The rows lie along a hidden order. The number after each row says roughly how far along it the row is, from 0 to 9. A new part has a new order.
[-24.2  -4.6 -30.3   6.9  -2.3 -22.0  -5.7  -5.1   1.5   3.7  34.5  12.3
   0.6  24.9   1.6  29.2 -12.0  -0.7   2.7  15.1   9.9  11.0  29.8 -17.3
  35.3   6.5   3.5  11.6 -19.5  26.3  17.8   0.1   9.5  41.7 -13.5  -3.4
 -24.5  -9.7  -1.0 -33.8   9.5  29.5 -48.6  10.6 -12.5  -2.3  16.5   9.7
   3.3  -5.6  -9.2   1.2 -12.3  53.1 -24.7  17.9  17.3  19.7  -7.4  17.1
  14.6  10.5   3.4  20.8 -24.0 -32.5  30.3 -14.6  10.6  -6.2  10.3  -3.3
   4.2  -9.5  11.3  -8.8 -46.8   2.4  12.4  -8.7   5.1 -10.8  18.3   2.1
  -2.0 -14.3   6.2  -5.9 -31.9 -10.9  10.0  18.6 -27.7  31.4   2.8 -12.1
 -13.0  33.0 -36.3  39.1  18.2  -6.9  -3.2  14.1 -14.3  -0.1 -11.0  22.3
  -1.3   9.8 -31.6 -23.8   4.8  35.6  -2.4   6.1  19.9   8.2 -20.8  10.5
   5.3  26.6 -43.4   9.7  35.2 -24.5  13.1  11.3 -37.6  13.7   8.8  -6.9
  19.1  31.0 -39.4  -2.3 -30.4   2.2 -25.5   3.5  30.3 -13.9   5.2  11.5
   0.4   5.4 -61.9  36.9 -21.1 -58.8 -20.3 -15.6  -2.0  16.9   7.5   0.6
  -3.7 -61.0  12.5  -0.1  10.4   8.0  14.6  -5.0  58.5  14.1 -43.0  -6.7
  43.6  33.1   7.3 -23.3 -24.5  16.8  -4.0  17.6 -25.4 -11.4 -31.4  31.4]  9
[-13.3 -11.6  -8.1  10.8 -14.1 -16.1   1.9  -6.6   1.3  -4.8  28.3  -2.9
   8.6  17.1   6.5  21.8  -8.0  -3.0   0.7  17.6   9.4   6.3   1.0 -15.7
  25.7  -6.4  11.5   2.3 -22.5  12.8  20.0   2.6  11.2  41.5 -23.2  -4.7
  -1.4  -6.4   9.0 -37.6   3.9  60.1 -41.9  -5.9 -10.4  -3.6  22.8  19.7
   0.2 -23.8   1.0  -0.5 -20.1  43.2  -2.2   7.5  10.9   6.6  -8.2  21.5
  12.9  -1.0  -2.9  27.8 -17.5 -50.8  16.9 -13.3  10.0   3.1  11.7 -14.8
   0.1  -5.8  24.3 -11.9 -31.9  16.9  25.4 -24.7   5.7  -4.0  22.4   1.6
  16.0  -5.4   2.1   1.8 -34.1   3.9   8.9  20.8  -4.5  24.2  -1.9  -6.5
  -5.9  28.3 -28.2  31.8  31.3 -19.2 -16.4   7.6 -11.8   1.9  -3.6  20.5
   3.0  12.8 -26.7   2.2 -13.9  29.0  15.5  18.1  23.0  12.3 -22.2  15.9
   6.8  32.5 -47.9   6.2  21.9 -23.4   0.7  -0.1 -26.9  14.3  25.5 -12.3
  12.3  31.4 -36.6 -15.8 -21.9 -21.2 -22.8 -22.2  28.5 -15.4  10.8   7.8
   2.5 -30.1 -57.5  37.3 -12.3 -44.6 -16.7   6.0 -22.0   6.3  11.5 -12.1
  -0.8 -59.6  16.6  -1.0 -11.0  -0.4   6.4 -14.4  40.0  36.3 -41.4 -14.5
  54.0  24.7  17.0 -33.0  -7.6  47.6  -0.2  18.0  -3.7 -10.6 -53.0  20.7]  7
[-12.8  -8.3  -7.2   2.6 -15.4 -30.1   1.9 -14.2   3.8  -3.2  33.3  -4.4
   7.1  17.0  10.3  19.5 -10.5   0.8   2.6  15.7  18.4   9.5  17.8 -19.6
  43.7  -4.1  11.2   1.2 -22.0  14.4  18.7  -1.6  10.2  40.8 -23.7  -4.8
 -12.1 -11.4   5.9 -32.2   5.2  55.6 -39.2  -3.7 -14.3  -3.3  17.2  16.4
  -1.5 -26.7   3.1  -3.3 -19.3  48.6  -4.5  11.9  12.0   2.9 -11.5  16.9
  21.7   0.3  -5.9  23.9 -23.4 -47.9  19.0 -15.9   7.9   3.4  13.2 -11.9
   5.3  -2.0  27.8 -11.6 -25.9  16.5  14.2 -32.6   5.6  -4.6  18.8   9.0
  14.1  -8.3   4.3  -2.9 -31.0   3.1  11.3  22.2  -6.1  20.3  -1.8 -20.4
 -10.8  38.9 -31.9  34.7  20.3 -17.0 -21.5  -0.4  -3.4   1.0  -2.0  18.8
   5.3  11.9 -20.3   5.1 -15.3  40.2  11.8  24.6  32.8  14.7 -17.8  13.5
   8.7  31.5 -47.4   4.4   9.1 -25.7   8.3   0.9 -25.1  16.5  26.7  -7.5
  14.0  30.9 -33.0 -16.3 -18.4 -17.4 -30.4 -24.1  25.7 -17.7  13.6  11.1
   5.4 -24.9 -69.0  37.2 -20.5 -26.6 -19.7  -6.9 -19.7   8.6  10.0 -16.3
   4.4 -51.5   7.9  -1.3  -7.2  -3.2   0.4 -14.6  39.3  31.6 -36.1 -20.6
  59.2  30.3  15.9 -33.8  -9.7  28.5   2.0  16.1  -7.8 -11.9 -51.3  14.6]  7
[-15.1  -4.5 -23.8   0.5  -5.9 -11.9  -7.7 -22.8   7.0   0.5  37.2   6.2
   3.0  20.2  15.6  30.8 -15.4   0.7  -3.4  10.2  15.8  13.4  31.1  -4.8
  48.2  17.6   2.2  24.9 -19.1  24.2  19.4   8.1   6.9  35.4 -25.0  -8.2
 -29.5 -20.3   2.1 -36.9   6.3  40.3 -49.4  13.8 -24.4  -0.7  20.3   6.8
  -6.0 -12.6  -4.0 -12.5   0.3  50.2 -24.8  24.6  14.9  12.8 -16.1  37.7
  28.0   7.3   2.9  24.0 -22.0 -34.6  33.9 -17.1   5.8  -4.8  16.6  -2.4
  18.5   3.4  24.1 -12.2 -34.0  15.2   8.2 -16.0   0.7 -12.3  15.1  14.6
   8.1  -1.9  18.3  -7.5 -42.1  -9.2  -1.0  15.5 -17.2  17.1  -4.7 -19.3
  -9.0  27.8 -41.4  33.5  18.7 -10.7 -10.6   1.7  -8.7  -3.9 -23.4  19.0
   9.6   5.1 -22.0 -19.4  11.9  30.7  -0.5   9.2  21.0  11.4 -18.5  26.5
  10.0  25.8 -59.8   8.3  11.8 -13.4  11.5  -2.3 -29.0  10.3  13.6   8.2
  19.0  35.5 -53.3 -15.5 -35.9  -5.7 -30.6 -12.0  27.8 -12.8  17.7  15.0
   2.1 -13.1 -82.9  38.9 -22.2 -44.7 -31.4  -0.3  -2.8  12.3   6.6   7.2
   1.4 -41.8   9.2  -2.7   3.3   0.4  11.1  -4.3  38.7   9.6 -36.4 -12.8
  37.7  37.2  11.1 -33.2 -17.2  13.3 -13.0  19.9 -26.5 -17.8 -42.4  29.0]  8
[-26.8  -1.5 -20.1   1.2  -4.5 -18.9  -4.8  -7.5  -2.3   2.8  25.2  13.2
   1.5  17.8   6.8  27.2 -13.8  -4.8   4.3  11.3  10.9  10.1  30.7 -10.2
  45.8  12.3   4.5   6.4 -19.5  21.3  15.6  -2.9  10.4  44.0 -10.8  -2.8
 -25.1 -12.0  -3.9 -35.8   7.2  51.5 -38.0   8.6  -9.2  -4.1  10.4  10.2
   3.6 -12.2 -10.1   0.9 -15.7  68.5 -15.3  26.3  16.2  18.4  -4.7  16.1
  14.0  12.8   3.0  15.9 -23.3 -38.5  27.9 -13.0  13.1  -5.8  10.4  -3.7
   2.7  -9.9  18.0  -9.4 -38.4   2.0  16.3  -6.3   5.8 -10.1  21.5   0.4
   3.3 -15.1   4.7  -5.4 -32.3  -8.7   9.9  20.9 -21.5  29.3   3.8 -15.6
 -13.4  36.4 -33.5  33.4  16.4  -8.0  -8.6  17.1  -7.5   0.4  -9.0  21.2
  -0.7  14.3 -27.9 -25.5  -0.4  30.7   2.8   6.2  18.2   6.6 -15.2  19.9
   5.3  30.5 -38.4  11.3  34.7 -23.9  13.9  10.1 -26.1  10.0   9.6  -7.3
  21.3  34.1 -34.8  -9.3 -39.3  -2.9 -31.1  -2.7  19.0 -15.1   8.0  11.5
   1.2  -2.1 -69.8  38.3 -20.4 -49.3 -27.9 -15.0  -5.6  13.3   4.9   0.5
  -3.6 -48.0  13.5   0.2   7.3   6.3  13.1  -7.1  55.5  29.4 -47.8  -8.8
  36.8  30.8   6.5 -30.8 -30.2  28.5   0.4  17.9 -25.6 -13.1 -39.3  31.5]  9
[ -4.0   4.0  23.3  -1.8  -1.1 -15.1  -8.2 -21.2  12.8 -15.2  -8.0  25.1
 -22.2   9.2  25.7  10.7 -26.5 -15.5  20.9  10.9   9.9   5.0  20.0  -1.9
  18.2  18.1  16.2   5.8 -10.3   8.6  -5.3  -4.0 -25.3  -2.5 -14.4   8.9
 -17.5   5.1   1.6 -15.6 -10.5  99.9 -32.3  17.7   8.0 -12.9   8.8   6.2
  -1.1   3.5  -3.6 -19.6  -6.6  11.4 -29.6   0.5  -3.3  -8.4 -13.6  30.3
  37.7   7.9  -8.3   6.3 -29.6   5.7 -14.6 -14.1 -44.8 -15.2   1.1  17.6
   9.9  19.7  -8.0 -17.6 -18.3  11.5  13.1  16.0  -2.1   0.9  19.8  -1.9
   4.7  14.6  21.0   1.9 -56.8  10.1  26.4  15.0 -18.1 -10.6   2.8 -43.6
   7.6  27.2 -37.3   4.7  14.9  -1.5 -43.6  -0.7  -4.8   8.2 -11.3   4.2
  15.7  14.4  -7.5 -24.8   5.6   7.4  26.0   5.5  -0.7  17.2  -3.6   8.0
  10.1  24.3  -6.0  11.2  21.8  -4.2  18.0   8.1 -14.2  10.0   1.0 -26.6
 -12.7   9.6 -29.9 -14.3 -46.4 -16.4  -4.9 -17.1  21.4   3.1   8.2  11.2
   8.8  -3.1 -38.2  -0.2  -2.4  11.2 -22.6 -43.2 -16.3 -15.8  25.7 -19.5
 -20.5 -10.8   6.2 -15.7 -15.0  -1.8   9.1   1.9  15.4  10.9 -42.6  -8.5
  22.9  27.5  -0.1 -13.4 -17.7  58.0   7.0  18.6   0.0  -0.2 -25.5  20.8]  3
[-14.4   4.8  -3.2  -8.7   0.5  23.0  -3.9 -14.6  33.7  -3.6 -11.4  19.3
  10.0  10.5  -5.8   0.9 -25.6  -5.4  -1.9  -9.1  12.4   1.6  13.5  -7.4
  19.4   9.4  10.2  13.3  -7.5 -12.2  14.2  -2.1 -15.4  18.1 -13.0   2.5
 -19.2 -13.3   5.2 -27.7 -10.0  70.4 -37.1  13.7   9.6  -7.9   7.9  -1.4
  12.2   7.7   0.8 -10.7  17.7  11.3 -24.7 -14.1   0.2   9.8 -14.5  12.1
  12.5   3.3  -6.5  13.3 -11.1  -1.6  -9.4  -6.1 -24.7 -10.6  -1.0   3.5
   0.5  -2.7   8.9 -10.7 -13.4  11.1   7.9  -5.9  -6.9  -7.6  13.4   4.2
  19.4  11.8 -16.0 -14.6 -44.9  -2.2  12.3   0.3 -11.2  -9.6   4.0 -21.5
 -13.5  -9.0 -13.6  20.6  12.9  -8.4 -23.8   0.3 -12.2  -3.6 -16.8   6.0
  18.6  -9.1  -5.2  24.5  14.2  11.2  11.5   5.8 -14.4   3.2  -4.1  25.8
   5.5  19.7  -9.5  24.7  -1.2  -7.1  14.7 -14.1   1.8  -2.7   5.2 -16.4
 -12.4  11.4 -21.4 -16.3 -20.4 -11.6 -14.5  -9.0  14.2  -6.4   0.5  -4.9
   3.2 -31.2 -50.4  24.4 -13.8 -24.3 -11.1 -20.4  -8.9   0.4   1.2  -8.8
  -3.3 -17.6   7.1  -7.5 -14.0   4.5   3.0 -17.1   8.4   2.4 -22.7  -9.9
  17.1   2.4   9.5 -33.6 -18.2  48.7  -6.7   3.4  -0.8  -6.6 -15.7   0.3]  0
[-10.9   2.8  11.3  -1.7 -12.3 -11.4  -3.8 -23.5  14.5  -4.0   6.1  30.2
  -7.5   7.1  -1.8   7.4 -24.9 -24.6  -4.4  10.1  15.8  -0.9   5.7  -8.9
  -5.7 -11.1  18.4  -0.5  -8.7   1.3  10.8 -10.7  -5.7  16.2 -13.7   0.7
  -1.8   0.3  10.6 -16.4 -11.2  67.5 -30.9  -1.7   5.1  -6.1   7.7  13.8
  20.3  -4.2  -2.2  -0.8 -17.6  13.9  -8.7  -8.0  -3.9   4.9 -11.6  14.2
  20.8   5.2 -14.9   1.6 -11.4  -6.3 -14.0  -5.9  -4.4  -8.5  -6.6  -8.1
  -6.1  -5.4   3.4  -6.2 -13.1  12.3  24.4  -4.9  -6.0   3.4  31.3  -8.7
  26.8   4.6   6.4  -1.0 -29.9   9.4  16.2  19.1 -12.0  -3.8   5.1 -29.2
  -2.8  20.9 -28.7  18.3  16.1  -7.7 -18.8   1.5 -13.4   9.9  -4.2  14.9
   8.9  17.8   0.9  -2.1  -8.0  19.1   0.3  14.4   6.5  11.8 -16.1  29.0
  12.7   7.4 -20.6  15.0  15.2 -11.6  -2.4   0.1 -15.0   1.9  11.5 -26.6
  -0.9  17.3 -11.9 -14.9 -31.7 -12.0  -8.4  -6.3  28.5 -13.8   2.5  -1.9
   1.3 -27.7 -37.2  10.9 -11.3  17.4 -12.5 -32.4 -22.8  -4.1   5.6 -10.8
  -9.1 -46.7   4.5  -1.3  -9.8   2.4   5.0  -5.1  20.3  27.3  -3.8  -5.3
  17.4   5.7   4.9 -23.5 -29.1  63.7   5.6   5.4  -3.1   2.7 -16.4  16.0]  2
[-12.7  -3.9  -3.7   1.5  -9.8 -17.2  -0.8 -17.9   7.0  -1.2  18.7   7.2
   0.4   9.2   3.6  12.2 -20.4 -14.9  -2.7  15.6  12.6   5.9  11.6 -17.3
  24.1  -6.7  15.0   4.3 -18.8   8.5  16.8  -0.9   3.9  33.3 -26.9  -3.9
  -7.0 -10.7   7.2 -29.7  -1.3  55.1 -40.0  -3.2  -7.4  -3.7  12.2  14.5
   6.8 -14.3  -0.6  -3.3 -15.0  32.5 -10.2   4.1   4.3   7.0 -12.6  18.6
  24.6   2.2  -8.4  14.6 -15.9 -30.9  13.1 -14.6  -0.7  -3.0   4.7  -7.8
   3.7  -3.6  15.0  -7.4 -24.9  15.9  24.7 -11.9  -2.7  -0.7  28.3  -0.6
  23.0  -5.3   4.5   0.2 -43.9   3.4   2.4  18.9  -6.8   9.1   0.9 -18.1
  -7.4  23.5 -27.4  21.2  28.0  -6.9 -20.0   0.6 -15.1   4.9  -5.0  14.4
   2.1  13.7 -11.2   0.2  -4.5  30.0  10.4  16.6  14.3  14.4 -18.4  18.0
  12.5  17.5 -32.6   3.6  11.2 -17.6   3.9  -1.7 -25.9   9.2  17.4 -16.2
  10.1  21.2 -21.0 -15.1 -26.3 -15.4  21.8 -12.7  29.0 -18.6   8.4   4.3
   1.8 -25.5 -75.7  26.0 -13.1  -9.5 -16.4 -12.8 -23.1   3.9  10.4 -11.5
  -3.3 -44.3   8.1  -0.9  -8.9  -0.5   4.1  -7.9  29.4  27.5 -17.2  -9.7
  44.6  23.0  11.9 -30.7 -17.0  48.1   1.3  13.0   0.8  -5.5 -31.9  17.5]  4
[ -3.1   4.7 -13.5 -21.1 -16.9   5.3 -19.0 -31.2  31.3  -1.0   3.7  28.9
   3.8  12.8   2.4   7.7 -21.8  12.4 -11.2   0.1   3.0   2.2  28.8  -9.9
   2.2  15.6  19.9  30.9 -15.0  10.3  18.1   5.3 -22.1   6.6 -14.9  -1.1
 -31.3 -23.5  13.6 -24.7  -7.2  53.6 -31.9  -2.6  -6.0  -1.2   5.4 -22.8
   2.4   7.8   2.6  -9.9   0.4  12.2 -48.5   5.1 -14.7  -1.1 -22.2  35.7
  36.2   5.0 -18.0   9.2 -12.1   9.1  -2.9 -12.0  -3.3 -14.8   6.9  19.7
   2.0   1.9  15.8 -10.4  -0.7  21.9  13.9 -17.3  -9.1  -4.2  -1.7  28.8
  30.7   4.6  23.7 -13.6 -35.1  -4.3  21.3   6.5 -19.5 -18.4  14.0 -58.3
  -3.0  16.3 -14.2   5.6   7.0  14.1 -20.2  -9.5  -2.6  -4.8 -23.5 -24.0
  15.7 -10.4   2.5   4.0  14.9  35.8   9.8  -6.2   7.6  12.5  -2.9  45.0
  21.1  30.3  -6.2  26.9 -14.5   4.2  21.4 -16.8 -25.6   1.9  16.0 -24.6
  -1.9  17.2 -35.1 -21.6 -26.4  -6.1  -6.1  -1.2  21.1  -2.4  11.4   9.9
  -4.0 -19.4 -40.5  14.1 -32.6 -13.9  -5.8 -32.0  -9.1  -1.0   3.4  -0.9
  -3.0 -22.6  -2.0  -9.9   4.6  -2.7  10.3 -14.5  -4.9   2.6 -31.9 -14.2
  14.7   2.4   9.4 -31.7 -22.8  47.9 -12.8   7.3   6.9 -16.0 -17.4   9.8]  0
